Below is a small trained network, with its code and all its weights. Each question gives an input and a class and asks what happens when units are switched off, that is, made to give their printed mean instead of their output.

import numpy as np


def w(rows, s, z=0):
    codes = np.array(rows[::2]) - 128.0
    scale = np.full(codes.shape[1], s)
    scale[-1] = z or s
    return codes * scale


def norm(h):
    return h / np.sqrt((h * h).mean(-1, keepdims=True) + 1e-5)


def f(y):
    return np.maximum(y, 0)


def log_softmax(a):
    a = a - a.max(-1, keepdims=True)
    return a - np.log(np.exp(a).sum(-1, keepdims=True))


def net(x, mask):
    res = np.array(x, float).reshape(1, 7) / 4 @ E
    u = 0
    for l in range(2):
        y = f(norm(res) @ A[l][:, :-1].T + A[l][:, -1])
        res = res + np.where(mask[u : u + 10], y, B[l][:, -1]) @ B[l][:, :-1]
        u += 10
    return log_softmax(norm(res)[-1] @ U[:, :-1].T + U[:, -1])


A, B = {}, {}
E = w([
[174,164,70,128,93,255,82,154,149,147],'x0',
[127,153,223,85,128,179,199,203,38,89],'x1',
[119,9,74,53,150,201,127,82,69,108],'x2',
[181,62,224,220,117,189,148,101,153,171],'x3',
[21,155,186,111,91,156,45,45,81,174],'x4',
[49,122,138,141,197,165,133,179,173,141],'x5',
[127,127,126,130,128,127,131,130,128,130],'x6',
],0.0044)
A[0] = w([
[167,197,115,130,121,191,88,158,147,169,77],'0.n0',
[231,100,90,109,117,89,172,142,123,114,59],'0.n1',
[159,90,128,137,3,36,147,122,78,116,80],'0.n2',
[113,182,153,167,105,62,72,180,145,198,68],'0.n3',
[205,154,130,88,25,142,121,88,106,134,83],'0.n4',
[90,169,172,124,105,112,52,72,53,161,4],'0.n5',
[57,120,137,143,200,175,131,191,190,132,88],'0.n6',
[97,131,119,101,76,70,140,181,100,102,146],'0.n7',
[118,137,196,127,84,148,129,187,68,81,97],'0.n8',
[144,221,178,191,116,106,130,141,104,90,70],'0.n9',
],0.0073,0.0039)
B[0] = w([
[134,129,68,116,63,201,164,101,139,119,231],'0.n0',
[63,136,153,171,74,124,86,180,67,142,235],'0.n1',
[68,149,149,184,202,156,114,116,159,50,241],'0.n2',
[120,103,151,78,57,112,172,118,182,54,230],'0.n3',
[52,148,160,165,211,176,70,148,175,23,242],'0.n4',
[39,101,130,174,78,136,107,254,62,234,247],'0.n5',
[81,176,169,192,137,127,55,119,76,14,227],'0.n6',
[118,174,99,91,153,131,140,127,109,136,233],'0.n7',
[188,185,168,71,171,154,191,76,96,155,255],'0.n8',
[95,100,141,82,77,130,197,163,194,100,231],'0.n9',
],0.0065,0.0035)
A[1] = w([
[112,171,185,97,131,177,139,155,135,100,253],'1.n0',
[152,111,93,157,143,100,191,187,121,105,165],'1.n1',
[73,93,181,139,180,14,186,98,108,143,27],'1.n2',
[114,76,177,164,116,179,137,104,136,132,99],'1.n3',
[118,117,74,169,102,69,66,85,202,168,155],'1.n4',
[177,90,217,183,111,153,141,92,146,131,105],'1.n5',
[104,2,115,65,143,167,114,99,71,91,60],'1.n6',
[90,103,122,155,178,124,84,115,160,95,86],'1.n7',
[214,123,80,185,163,93,154,195,110,84,117],'1.n8',
[76,166,77,65,104,128,139,118,93,91,208],'1.n9',
],0.0092,0.0026)
B[1] = w([
[125,28,82,106,131,93,112,65,97,96,255],'1.n0',
[90,105,151,118,93,139,91,73,136,208,166],'1.n1',
[183,130,6,173,93,255,105,137,128,120,194],'1.n2',
[174,188,103,135,151,73,93,185,151,184,190],'1.n3',
[141,90,166,23,167,150,217,129,28,104,176],'1.n4',
[129,166,86,104,190,60,110,137,155,156,185],'1.n5',
[97,174,140,125,37,71,200,147,196,81,195],'1.n6',
[176,127,200,134,135,141,126,120,88,90,180],'1.n7',
[28,145,183,99,91,148,82,124,72,176,168],'1.n8',
[217,132,177,210,180,100,111,141,196,201,227],'1.n9',
],0.0083,0.0092)
U = w([
[19,119,160,126,74,148,83,153,68,216,109],'0',
[102,152,133,108,52,78,209,126,214,71,91],'1',
[166,116,155,31,206,164,200,69,35,124,76],'2',
[164,137,10,174,114,226,109,100,140,134,181],'3',
[80,159,158,187,208,126,69,108,112,34,75],'4',
[183,184,108,127,225,42,75,145,176,223,76],'5',
[144,91,136,144,135,120,108,111,131,131,254],'6',
],0.012,0.0091)

Each question gives the input, the list of numbers given to net, and the class t.
The units are the neurons (one row each of A and B). Each row of codes is followed by its name. A weight is (code - 128) times the scale printed after its matrix; where a second scale follows, it is the last column's (A, B and U).
mask holds one flag per neuron, layer by layer. A switched-off neuron (its flag False) gives its mean, the last column of its row in B, instead of its output. The means were averaged over made-up inputs and are rounded, as every weight is.
A unit's drop is (log p(t) with every unit on - log p(t) with that unit switched off) / (log p(t) with every unit on - log p(t) with every unit switched off).
The circuit of an input: a set's keep is (log p(t) with only the set's units on - log p(t) with every unit switched off) / (log p(t) with every unit on - log p(t) with every unit switched off). Starting from the 12 units with the biggest drops (on a tie, the unit counted first), units are removed one at a time, each time the one whose removal leaves the highest keep (on an exact tie, the one counted first), for as long as the keep stays at least 0.8.
units of the circuit, in order: the units of the circuit, biggest drop first
most important unit: the unit with the biggest drop
top k neurons: the k neurons with the biggest drops, biggest first
top k neurons in layer l: the k neurons of layer l with the biggest drops, biggest first
input [3,-3,2,0,2,-3,6], class 6: top neuron : [0.n4]
input [4,2,-4,-8,0,-5,-3], class 5: top 2 neurons : [1.n9, 1.n2]
input [-8,-4,-8,-3,1,4,-4], class 1: top 2 neurons : [0.n3, 0.n9]
input [-5,-8,5,1,6,7,-3], class 2: units of the circuit, in order : [1.n4, 1.n7]
input [-6,-3,3,-7,6,-4,3], class 5: top 3 neurons : [1.n9, 0.n7, 1.n0]
input [-5,4,-2,5,5,8,6], class 4: top 2 neurons : [0.n6, 1.n9]
input [-5,4,-4,7,-3,-8,1], class 4: top 2 neurons in layer 1 : [1.n9, 1.n6]
input [6,3,-7,5,-6,4,5], class 1: units of the circuit, in order : [1.n2, 1.n9]
input [-4,5,-2,-4,6,-7,-6], class 4: top 2 neurons in layer 0 : [0.n2, 0.n4]
input [-2,-6,0,-1,2,-7,-4], class 4: top 2 neurons in layer 0 : [0.n2, 0.n4]
input [4,-3,-8,-7,-6,-5,-2], class 1: top 4 neurons in layer 1 : [1.n3, 1.n5, 1.n2, 1.n4]
input [-8,5,-6,-2,-8,-6,-2], class 0: top 2 neurons in layer 1 : [1.n8, 1.n1]
input [1,6,-3,-5,-1,-1,3], class 2: top 4 neurons : [0.n8, 1.n3, 1.n0, 1.n5]
input [-8,3,2,-5,-3,8,-6], class 3: top 2 neurons : [1.n2, 0.n4]
input [1,-8,-4,-3,0,8,1], class 2: units of the circuit, in order : [1.n4]
input [2,-7,7,-2,7,-4,5], class 0: top 2 neurons in layer 0 : [0.n5, 0.n3]
input [-8,-5,-7,6,2,-3,3], class 3: top 2 neurons in layer 1 : [1.n2, 1.n6]
input [8,8,1,4,6,-7,7], class 2: top 2 neurons in layer 0 : [0.n8, 0.n1]
input [6,-7,2,4,-2,-8,-1], class 4: top 2 neurons : [0.n4, 1.n2]
input [1,2,-3,8,-6,-2,5], class 5: most important unit : 1.n5
input [4,4,-3,0,5,-8,7], class 4: top 3 neurons : [0.n4, 0.n2, 1.n2]
input [0,7,0,7,1,6,-6], class 2: top 3 neurons : [0.n8, 1.n9, 1.n0]
input [-4,2,-5,-7,3,-7,-6], class 4: top 4 neurons : [0.n2, 1.n3, 0.n4, 1.n6]
